Known rows, with every way that one mark hangs from another:
[q_409 [q_558 [q_835 q_783]]]: [-12.9  -8.3  32.6  -8.9  34.7  24.1 -15.7 -12.4 -34.1  -1.6  -4.6  -9.9
  30.4  -7.2  35.6 -47.0   0.8   3.6   0.3 -24.9]
[q_409 q_558 q_686]: [-39.3  -3.9  19.9  -7.8  13.6  12.6 -11.2 -20.3   3.5  -4.7 -20.4 -15.1
  34.8   5.6 -24.3 -26.0 -15.4  -1.9  -6.8  -2.1]
[q_558 q_683 [q_835 q_783]]: [ -0.3  -8.4  -2.4  -4.6  19.6  -2.2  -3.1 -21.9 -33.4  -7.1 -13.4  -7.1
  19.9  14.0  21.6 -27.0   5.2  15.4  -4.5 -14.6]
[q_683 q_558]: [ -6.3  11.9 -27.3 -10.0  -5.9  21.0  -1.2 -15.8  -8.3 -15.0 -29.5  23.1
  12.5   6.2 -11.6 -21.4 -14.6  16.2  -3.0  12.7]
[q_538 q_683]: [  9.0   2.0 -30.2   1.0  -0.5   8.5  23.5 -33.2  -5.9 -10.7 -39.0  -6.2
  28.8   8.2 -17.0  -5.0 -22.0  -6.4   0.7   2.3]
[q_289 [q_538 q_521] [q_686 [q_409 q_683]]]: [ -2.1  -1.5  -4.7  19.8   6.9 -17.9   4.0  -1.9 -17.6  18.6 -24.7 -24.3
   5.7  -7.0 -43.3  56.5  19.0   2.6  19.1  -3.4]
[q_289 [q_538 q_521 q_683] [q_686 q_409]]: [  4.9  24.1  -4.0  26.9  -1.4 -12.8  19.8  -8.5  -7.6   6.7 -48.1 -13.1
  20.5 -19.2 -33.6  73.4   7.3   3.8   8.2  -4.6]
[q_409 [q_558 q_835] q_683]: [-22.5 -24.7   9.9   3.7  26.2  12.0 -15.8  -1.1 -27.3  21.0  -2.0 -30.0
  18.4  14.9 -10.3 -19.0  -4.6 -13.3  -1.4 -18.7]
[q_558 q_835]: [  4.9   0.1 -12.3   2.5  22.8  20.0   5.9  -6.9 -17.6  -2.1 -14.2  -3.8
  16.8  24.2  12.0 -34.7  -1.1  12.0 -13.2  -7.4]
[q_835 q_783]: [ 11.3  -9.0  -6.6 -17.2  19.5  14.7   9.2 -37.0 -22.3 -19.6 -17.9   1.7
  25.3   1.0  19.3 -48.2  -4.5   9.0  13.7  -3.6]
[q_538 q_521 [q_683 [q_558 q_835]]]: [  4.0  31.9 -10.7  12.8  -3.5  17.7   2.7   4.5 -18.8  -1.5 -30.7   0.1
  26.1  -8.2  -6.4  13.5   5.9  -8.5  -7.1 -11.4]
[q_289 q_538 q_686]: [ -9.2   0.8 -18.0  14.2 -10.1   3.0  18.6 -15.4 -10.6   7.2 -40.6   0.8
  14.9   9.2 -29.4   5.7  -2.8  30.8 -11.3  16.0]
[q_686 q_289 [q_409 q_558 q_683]]: [-31.6  -2.2  -4.6  -9.4  29.3 -12.8 -26.6  -5.0 -14.1 -22.8  -1.7   0.8
   2.8  -1.4 -23.4  27.1 -25.5  -6.2  27.0 -26.9]
[q_289 [q_538 q_521 [q_835 q_783]] q_686]: [  8.5   5.9 -11.7  20.6  11.9   1.4  10.1 -14.2 -32.3   6.3 -30.5  -3.0
  21.6 -16.7  13.7   2.9  22.9  21.8   4.3  -9.1]
[q_683 [q_558 q_835]]: [ -5.3  18.3 -12.9  -0.6   7.7  26.6  -7.3   1.9 -18.3  -7.0 -20.9  19.9
  11.0  15.2   4.9 -20.9  -3.3  22.4 -15.8  -4.7]
[q_686 [q_289 q_538] [q_409 [q_558 q_683]]]: [-43.2   4.9  -1.1  10.3   9.4 -27.1 -26.3   2.6 -11.3 -14.9 -23.9   7.7
  -4.5 -11.0 -30.5  35.4 -25.8  14.5   9.2 -12.3]
[q_538 q_521 [q_683 q_558] [q_835 q_783]]: [ 14.4  24.8 -26.8   3.4   6.5  13.5   3.0 -22.6 -28.5 -16.2 -34.9  13.7
  29.3 -25.3  20.7   7.4   2.5  -6.0  14.9 -19.9]
[q_686 [q_289 [q_538 q_521 q_835]] q_409]: [  4.2  25.6 -29.8  24.1  32.8  -8.9  -7.9  11.6 -15.6 -22.7 -19.3  13.0
  -6.6 -11.5   5.0  21.9   0.6  14.8  15.3 -24.1]
[q_538 q_521 q_683 [q_835 q_783]]: [ 26.1   7.0 -25.0   6.6  22.3   7.3  14.9 -32.5 -28.2 -12.5 -28.5 -10.5
  34.5 -15.9  28.4  -6.4   4.3 -15.1  16.6 -23.7]
[q_538 q_521]: [  9.6   1.8 -22.0  -1.8   8.4  11.2   6.6 -17.0  -8.7  -5.1 -18.9 -11.2
  24.2  -0.5  -3.8 -32.8   3.4 -12.1   5.8  10.5]
[q_686 q_289]: [ -7.9  13.5 -34.9  -9.7   9.0   2.6   5.3 -15.7  -7.8 -40.4 -18.5  21.1
  11.3  14.1  -9.5 -23.1 -23.7  15.9   3.6  -1.2]
[q_289 [q_538 q_683] q_686]: [ -4.5   7.3 -21.1  22.4 -20.9  -2.6  33.4 -22.0  -8.6   6.7 -56.4  -4.8
  24.8   3.6 -44.0  38.9 -10.4  18.8  -9.8   8.9]
[q_538 q_521 q_683 q_835]: [ 18.3  10.0 -46.8  16.3  13.7   5.6  16.2 -18.9 -13.9  -3.2 -34.6 -11.1
  26.0  -0.6   4.8   6.5  -4.7 -19.5   2.8 -11.8]

Rows:
[ -4.5   3.5 -21.1  -8.5  12.3   3.3 -12.7 -11.0 -13.9  -9.1 -18.7   9.8
  -1.0   7.1 -25.0  27.7 -10.7   5.8  21.2  -7.8] -> [q_686 [q_409 [q_683 q_558]]]
[  1.3  14.3   8.7 -10.4  17.1  27.6  -8.6 -10.3 -32.7 -15.9 -15.3  21.5
  18.5  -0.5  28.7 -34.6   5.7  25.1  -1.4 -16.6] -> [q_683 [q_558 [q_835 q_783]]]
[-38.2   1.3  35.4   2.8  26.3  17.9 -16.1  -1.9  -6.6   3.8 -11.9 -20.1
  33.2  14.6  -7.7 -26.1  -3.3   3.7 -19.9 -18.1] -> [q_409 [q_558 q_835] q_686]
[  0.0  15.7 -15.5  27.7 -21.1  -5.9  28.3 -13.7 -10.8  12.4 -51.1 -18.4
  30.2 -13.0 -43.3  42.0   7.2  -0.5  -2.8   8.6] -> [q_289 [q_538 q_521 q_683] q_686]
[-29.0  10.4  10.2   6.4  21.6  -3.3 -19.9   4.6 -10.6 -19.7 -18.2  11.7
   0.6 -16.4 -17.3  14.0 -24.0  15.2  13.8 -17.8] -> [q_686 [q_289 q_538] [q_409 q_558]]
[-27.3  -1.2  13.5   4.6  31.4  -8.2 -29.0   1.9 -16.8   7.1 -12.2  -9.8
   8.4   7.4   8.2  20.2 -10.0   2.4  -8.9 -22.8] -> [q_686 [q_409 [q_558 q_683 q_835]]]
[ -1.6  25.6 -15.3   8.0  -2.2  20.8   7.3  -5.0 -17.4  -7.7 -37.1  12.8
  20.6   7.7  -5.9  10.3 -10.5   8.5 -14.0 -11.2] -> [q_538 [q_683 [q_558 q_835]]]
[  6.5  12.7 -20.8  14.7  23.7  -1.5  -0.5  -5.8 -33.6 -25.6 -14.8   9.2
  10.2 -19.8  19.6 -24.9   8.9  15.0  18.7 -23.0] -> [q_686 [q_289 [q_538 q_521 [q_835 q_783]]]]
[-19.9  -5.8  33.4  -5.3  40.7  -7.1 -31.3 -10.4 -31.1  -2.2  -6.3  -7.9
  15.3  -6.9  31.9   9.0  -2.0   6.6   5.4 -34.9] -> [q_686 [q_409 [q_558 q_683 [q_835 q_783]]]]
[-40.0  17.9   4.8   2.5  30.6 -19.8 -35.1  12.0 -17.6 -22.2  -6.8   9.5
   1.3   6.3   2.2  34.7 -20.4  12.4  -4.7 -33.2] -> [q_686 q_289 [q_409 [q_558 q_683 q_835]]]
[-43.5  13.9  -9.3   7.5 -14.1  -8.1  -7.9   1.7  -8.3 -18.7 -26.2   8.2
   3.9   8.6 -76.2  13.1  -9.8  23.0   9.6  -4.6] -> [q_409 [q_683 q_558] [q_686 [q_289 q_538]]]
[  1.6   5.1 -26.1   9.3  24.4   2.3   3.7 -14.8 -32.5 -29.5 -21.6  20.3
   5.4  -3.8  19.9 -27.1  -8.4  33.2  11.8 -23.0] -> [q_686 [q_289 [q_538 [q_835 q_783]]]]
[-18.4  12.1  44.4  -5.3  41.5   7.6 -20.2  -7.7 -30.2  -5.4 -10.8   4.1
  24.8  -9.5  35.2  27.5   5.5  24.0   1.2 -35.5] -> [q_289 [q_686 [q_409 [q_558 [q_835 q_783]]]]]
[  0.5   9.7 -42.9  32.7  -6.2  -1.9  28.4 -17.9 -14.8   9.4 -56.8  -0.5
  18.3   9.0 -22.2  45.6 -10.4  24.5 -15.1  -5.3] -> [q_289 [q_538 q_683 q_835] q_686]
[-54.6   1.6  24.1   2.3  26.4  -4.8 -25.3   7.7 -14.6 -12.6   1.7 -18.3
  22.3  19.7 -37.5   2.5 -10.0  -0.3  -2.4 -33.6] -> [q_409 [q_558 q_835] q_683 [q_686 q_289]]
[  5.8  16.1 -36.0  39.8  -7.6  -5.3  24.4  -9.7 -16.1  15.0 -52.7 -11.7
  23.9  -6.9 -20.0  49.5   6.4   5.6  -8.6  -4.2] -> [q_289 [q_538 q_521 q_683 q_835] q_686]
[-20.2  29.2  -1.5  22.7  -8.0 -12.3  15.0  -5.8   0.2 -22.9 -38.0 -14.3
  28.7 -11.5 -59.4  20.0  -3.8  -4.6   7.5  -9.2] -> [q_409 [q_686 [q_289 [q_538 q_521 q_683]]]]
[-29.8  14.5  -3.3   9.1   2.9  -3.2   6.2  -7.2   0.9 -27.5 -27.8   4.4
  13.5  10.2 -47.0 -14.1 -12.0  27.5  -1.9  -2.0] -> [q_409 [q_686 [q_289 q_538]]]
[ 10.4  27.6   9.5   2.0   7.3  18.9   2.0  -8.6 -34.0 -10.8 -25.8   1.6
  33.0 -22.7  16.3  -0.1  15.0  -5.8   7.9 -23.5] -> [q_538 q_521 [q_683 [q_558 [q_835 q_783]]]]
[ 16.7   4.1 -36.8  35.2   4.6   3.6  20.9 -10.2 -17.5  12.4 -43.2 -19.8
  20.0  -9.8 -10.9   8.6   2.2 -10.8   1.6  -7.8] -> [q_289 [q_538 q_521 q_683 q_835]]
[ 23.1   1.1 -15.4  24.7  14.2   5.4  20.2 -22.7 -32.1   2.6 -37.2 -18.1
  26.5 -25.6  12.7  -4.9  10.9  -9.1  16.5 -20.1] -> [q_289 [q_538 q_521 q_683 [q_835 q_783]]]
[ -8.8  -2.5 -17.8  10.6  19.6 -17.5  -2.3  -1.3 -16.4 -16.7 -14.8  -0.6
  -9.9   6.5 -39.4  25.2 -13.2  12.6  27.3 -16.4] -> [q_686 [q_289 q_538] [q_409 q_683]]
[  4.5  17.8 -29.9  31.8  11.3  -8.5  20.1 -12.5 -11.1   2.7 -54.7   6.1
   8.9   3.0 -11.8  79.8  -9.8  27.8  -4.7 -18.7] -> [q_289 [q_538 q_683 q_835] [q_686 q_409]]
[ -4.9   9.7  -5.3  13.7   8.6  -4.0   9.6 -10.6  -7.7   0.4 -38.1   6.3
   5.6   4.3 -21.7  39.6  -1.4  34.7  -1.2   2.6] -> [q_289 q_538 [q_686 q_409]]
[-64.5  10.4  -0.3  -6.9  -0.2 -22.4 -23.0 -12.1   2.5 -28.5 -19.7   1.5
  21.8   9.8 -44.6   7.3 -27.9   8.7  -6.7  -6.8] -> [q_409 [q_558 q_683] [q_686 q_289]]
[  8.1  28.7 -46.9  14.3  -2.8  12.3   4.2 -10.3 -14.9  -6.8 -40.3  11.3
  20.9 -10.7  -2.1  22.7  -5.9  -9.7   0.4  -8.8] -> [q_538 q_521 [q_683 q_558] q_835]
